Below is a small trained network, with its code and all its weights. Each question gives an input and a class and asks what happens when units are switched off, that is, made to give their printed mean instead of their output.

import numpy as np


def w(rows, s, z=0):
    codes = np.array(rows[::2]) - 128.0
    scale = np.full(codes.shape[1], s)
    scale[-1] = z or s
    return codes * scale


def f(y):
    return y / 2 * (1 + np.tanh(0.7978845608 * (y + 0.044715 * y**3)))


def log_softmax(a):
    a = a - a.max(-1, keepdims=True)
    return a - np.log(np.exp(a).sum(-1, keepdims=True))


def net(x, mask):
    res = np.array(x, float).reshape(1, 3) / 4 @ E
    y = f(res @ A[0][:, :-1].T + A[0][:, -1])
    res = res + np.where(mask, y, B[0][:, -1]) @ B[0][:, :-1]
    return log_softmax(res[-1] @ U[:, :-1].T + U[:, -1])


A, B = {}, {}
E = w([
[118,90,201,254,174],'x0',
[38,61,84,87,207],'x1',
[154,218,143,106,220],'x2',
],0.0059)
A[0] = w([
[135,127,105,7,90,74],'N0',
[158,192,135,172,67,101],'N1',
[169,171,146,153,88,109],'N2',
[89,87,111,104,173,140],'N3',
[123,93,169,201,168,89],'N4',
[87,111,123,106,154,101],'N5',
[115,124,143,109,108,47],'N6',
[121,155,113,149,125,167],'N7',
[108,105,150,234,180,92],'N8',
[117,150,106,55,95,84],'N9',
[84,69,103,105,193,71],'N10',
[127,159,125,118,153,37],'N11',
[137,141,104,40,101,183],'N12',
[111,26,112,136,55,74],'N13',
[131,129,118,106,122,83],'N14',
[142,92,149,228,181,137],'N15',
[138,205,133,110,244,68],'N16',
[127,142,109,66,104,72],'N17',
[117,86,105,111,171,194],'N18',
[118,146,119,79,105,69],'N19',
[153,179,144,160,76,97],'N20',
[107,16,108,136,38,71],'N21',
[106,36,112,88,212,83],'N22',
[128,111,130,112,141,253],'N23',
[125,106,149,184,154,58],'N24',
[177,150,133,155,93,36],'N25',
[98,144,147,127,112,211],'N26',
[141,210,129,119,235,83],'N27',
[140,172,146,161,58,55],'N28',
],0.013,0.0052)
B[0] = w([
[126,137,45,137,195,233],'N0',
[177,139,178,172,158,202],'N1',
[163,129,170,160,143,187],'N2',
[150,146,162,169,127,197],'N3',
[120,127,61,130,172,199],'N4',
[153,142,144,147,154,151],'N5',
[125,136,126,114,183,105],'N6',
[131,119,133,132,101,155],'N7',
[124,132,43,132,167,224],'N8',
[121,137,76,130,181,188],'N9',
[166,179,176,166,200,195],'N10',
[136,128,128,95,206,117],'N11',
[143,114,61,151,78,255],'N12',
[115,122,164,26,154,200],'N13',
[121,137,116,126,160,120],'N14',
[143,129,42,130,91,240],'N15',
[127,117,162,14,146,238],'N16',
[127,142,86,123,181,164],'N17',
[163,122,150,170,71,206],'N18',
[129,139,97,122,180,144],'N19',
[159,143,166,158,155,182],'N20',
[122,113,163,3,131,217],'N21',
[182,150,192,197,212,217],'N22',
[162,101,128,162,13,222],'N23',
[123,146,86,115,188,151],'N24',
[150,147,156,139,227,143],'N25',
[143,117,126,132,71,182],'N26',
[107,106,164,25,125,240],'N27',
[174,167,162,134,197,161],'N28',
],0.04,0.0053)
U = w([
[139,121,13,140,130,85],'0',
[130,90,165,33,116,113],'1',
[176,163,181,196,136,133],'2',
[107,79,116,182,10,252],'3',
[46,121,133,144,124,67],'4',
],0.011,0.0034)

Each question gives the input, the list of numbers given to net, and the class t.
The units are the neurons (one row each of A and B). Each row of codes is followed by its name. A weight is (code - 128) times the scale printed after its matrix; where a second scale follows, it is the last column's (A, B and U).
mask holds one flag per neuron, in row order. A switched-off neuron (its flag False) gives its mean, the last column of its row in B, instead of its output. The means were averaged over made-up inputs and are rounded, as every weight is.
A unit's drop is (log p(t) with every unit on - log p(t) with that unit switched off) / (log p(t) with every unit on - log p(t) with every unit switched off).
The circuit of an input: a set's keep is (log p(t) with only the set's units on - log p(t) with every unit switched off) / (log p(t) with every unit on - log p(t) with every unit switched off). Starting from the 12 units with the biggest drops (on a tie, the unit counted first), units are removed one at a time, each time the one whose removal leaves the highest keep (on an exact tie, the one counted first), for as long as the keep stays at least 0.8.
units of the circuit, in order: the units of the circuit, biggest drop first
top k neurons: the k neurons with the biggest drops, biggest first
drop when u is switched off: that unit's drop, to one decimal
input [6,1,8], class 1: units of the circuit, in order : (N16)
input [-1,-6,-6], class 1: top 2 neurons : (N21; N13)
input [-4,-3,5], class 1: top 2 neurons : (N27; N15)
input [3,-3,1], class 3: top 2 neurons : (N0; N22)
input [0,0,-4], class 1: top 2 neurons : (N21; N13)
input [2,-3,-2], class 3: top 2 neurons : (N22; N10)
input [-5,-6,5], class 2: top 4 neurons : (N1; N15; N2; N21)
input [-5,-7,6], class 2: top 4 neurons : (N1; N21; N2; N20)
input [4,6,-6], class 1: top 3 neurons : (N21; N13; N1)
input [3,7,8], class 1: top 2 neurons : (N16; N27)
input [3,0,-3], class 3: top 2 neurons : (N0; N16)
input [-5,-7,8], class 1: top 2 neurons : (N27; N16)
input [6,7,2], class 2: top 3 neurons : (N22; N10; N3)
input [1,0,-4], class 1: units of the circuit, in order : (N21)
input [0,8,6], class 2: drop when N10 is switched off : 0.3
input [2,-8,-8], class 1: drop when N22 is switched off : 0.5
input [0,7,3], class 2: drop when N21 is switched off : 0.0
